Below are the code and all the weights of a small trained network. Each question names an input and a class and asks about switching units off, where a switched-off unit gives its printed mean instead of its output.

import numpy as np


def w(rows, s, z=0):
    codes = np.array(rows[::2]) - 128.0
    scale = np.full(codes.shape[1], s)
    scale[-1] = z or s
    return codes * scale


def f(y):
    return y / 2 * (1 + np.tanh(0.7978845608 * (y + 0.044715 * y**3)))


def log_softmax(a):
    a = a - a.max(-1, keepdims=True)
    return a - np.log(np.exp(a).sum(-1, keepdims=True))


def net(x, mask):
    res = np.array(x, float).reshape(1, 3) / 4 @ E
    y = f(res @ A[0][:, :-1].T + A[0][:, -1])
    res = res + np.where(mask, y, B[0][:, -1]) @ B[0][:, :-1]
    return log_softmax(res[-1] @ U[:, :-1].T + U[:, -1])


A, B = {}, {}
E = w([
[91,224,85,30,61,120],'x0',
[149,255,81,219,137,216],'x1',
[5,86,57,101,216,171],'x2',
],0.0094)
A[0] = w([
[188,158,153,134,116,79,93],'n0',
[135,53,199,94,145,109,121],'n1',
[123,39,206,220,201,114,184],'n2',
[79,71,87,130,177,160,165],'n3',
[166,85,108,218,171,132,100],'n4',
[99,189,129,164,95,206,134],'n5',
[106,74,156,45,153,91,148],'n6',
[76,180,120,74,90,65,116],'n7',
[156,175,194,214,50,95,99],'n8',
[56,88,118,103,193,147,115],'n9',
[100,130,73,104,233,164,108],'n10',
[148,194,89,195,142,247,109],'n11',
[100,198,79,99,92,86,110],'n12',
[173,199,99,5,139,128,77],'n13',
[138,179,56,19,64,190,107],'n14',
[131,49,141,60,108,87,123],'n15',
[187,210,53,171,179,210,149],'n16',
[108,69,187,46,119,61,133],'n17',
[148,142,95,170,120,176,82],'n18',
[122,176,88,19,84,134,147],'n19',
[123,105,187,221,201,95,88],'n20',
[140,34,133,112,112,109,94],'n21',
[182,115,166,120,77,143,255],'n22',
[69,122,80,99,196,151,85],'n23',
[73,91,177,77,79,72,95],'n24',
[162,180,203,172,44,104,133],'n25',
[153,149,219,149,78,33,100],'n26',
[125,173,97,157,87,209,108],'n27',
[114,86,195,63,148,113,89],'n28',
[170,95,183,202,200,145,138],'n29',
[58,128,126,133,156,129,215],'n30',
[177,160,144,224,199,239,117],'n31',
[133,182,79,211,124,186,96],'n32',
[47,96,57,153,165,183,73],'n33',
[102,108,146,80,109,56,152],'n34',
[109,74,211,199,175,127,115],'n35',
[32,147,133,104,182,132,100],'n36',
[77,132,85,121,213,156,138],'n37',
[246,143,170,129,89,143,107],'n38',
[189,104,137,160,233,116,90],'n39',
],0.011,0.014)
B[0] = w([
[133,78,25,94,136,48,160],'n0',
[80,108,164,168,151,134,186],'n1',
[139,175,163,106,171,131,255],'n2',
[171,139,125,142,127,113,208],'n3',
[83,172,134,81,153,82,178],'n4',
[110,91,176,157,133,116,195],'n5',
[112,100,164,201,119,125,201],'n6',
[104,175,145,91,196,75,169],'n7',
[152,98,61,145,128,88,198],'n8',
[185,109,102,128,129,87,188],'n9',
[191,107,91,121,119,75,185],'n10',
[96,75,158,200,120,115,228],'n11',
[100,163,137,93,153,101,167],'n12',
[82,159,94,60,177,82,162],'n13',
[99,185,137,83,176,65,189],'n14',
[115,80,144,198,144,123,193],'n15',
[99,92,183,197,137,146,244],'n16',
[109,110,152,177,148,129,209],'n17',
[72,83,94,112,137,92,150],'n18',
[112,201,163,87,170,104,196],'n19',
[102,184,102,69,165,30,177],'n20',
[84,94,128,132,135,98,166],'n21',
[196,183,161,194,79,205,250],'n22',
[165,127,46,137,108,105,173],'n23',
[81,65,140,134,136,95,174],'n24',
[172,126,84,144,145,94,212],'n25',
[159,87,35,142,121,87,185],'n26',
[86,93,145,170,162,102,181],'n27',
[59,38,104,144,144,83,163],'n28',
[117,213,142,67,166,90,206],'n29',
[210,169,141,178,95,204,211],'n30',
[103,112,164,139,154,128,233],'n31',
[76,65,144,172,137,114,199],'n32',
[159,96,61,135,141,78,182],'n33',
[127,124,160,166,161,137,185],'n34',
[115,177,127,79,175,93,189],'n35',
[172,130,90,124,124,79,169],'n36',
[185,141,84,172,123,112,195],'n37',
[167,103,44,141,138,87,198],'n38',
[60,137,100,12,189,12,165],'n39',
],0.011,0.015)
U = w([
[50,15,187,188,156,119,119],'0',
[213,83,1,146,135,102,105],'1',
[66,190,156,54,196,97,124],'2',
[236,187,235,191,91,189,255],'3',
[125,136,120,62,100,171,100],'4',
[144,107,154,127,68,166,95],'5',
[55,58,119,73,150,173,105],'6',
[111,60,108,120,67,144,99],'7',
],0.014,0.0086)

Each question gives the input, the list of numbers given to net, and the class t.
The units are the neurons (one row each of A and B). Each row of codes is followed by its name. A weight is (code - 128) times the scale printed after its matrix; where a second scale follows, it is the last column's (A, B and U).
mask holds one flag per neuron, in row order. A switched-off neuron (its flag False) gives its mean, the last column of its row in B, instead of its output. The means were averaged over made-up inputs and are rounded, as every weight is.
A unit's drop is (log p(t) with every unit on - log p(t) with that unit switched off) / (log p(t) with every unit on - log p(t) with every unit switched off).
The circuit of an input: a set's keep is (log p(t) with only the set's units on - log p(t) with every unit switched off) / (log p(t) with every unit on - log p(t) with every unit switched off). Starting from the 12 units with the biggest drops (on a tie, the unit counted first), units are removed one at a time, each time the one whose removal leaves the highest keep (on an exact tie, the one counted first), for as long as the keep stays at least 0.8.
units of the circuit, in order: the units of the circuit, biggest drop first
most important unit: the unit with the biggest drop
k most important neurons: the k neurons with the biggest drops, biggest first
drop of u: that unit's drop, to one decimal
input [-7,-2,-8], class 1: units of the circuit, in order	(n26)
input [-1,-4,-5], class 1: 2 most important neurons	(n26; n16)
input [-8,-5,-8], class 1: 3 most important neurons	(n26; n38; n8)
input [7,-7,8], class 1: 2 most important neurons	(n23; n36)
input [-8,5,7], class 2: 2 most important neurons	(n29; n4)
input [2,-4,-5], class 1: 2 most important neurons	(n26; n16)
input [5,5,5], class 0: 4 most important neurons	(n16; n11; n5; n27)
input [-2,-3,4], class 1: 2 most important neurons	(n22; n16)
input [-3,8,-8], class 0: 4 most important neurons	(n16; n11; n31; n32)
input [-7,-1,-6], class 2: 2 most important neurons	(n29; n2)
input [5,6,6], class 0: 4 most important neurons	(n16; n11; n5; n32)
input [4,7,7], class 0: drop of n16	7.1
input [-2,2,-4], class 1: drop of n8	0.4
input [7,5,-5], class 2: most important unit	n14
input [3,-3,-3], class 3: drop of n22	0.3
input [-2,3,3], class 3: drop of n31	0.0
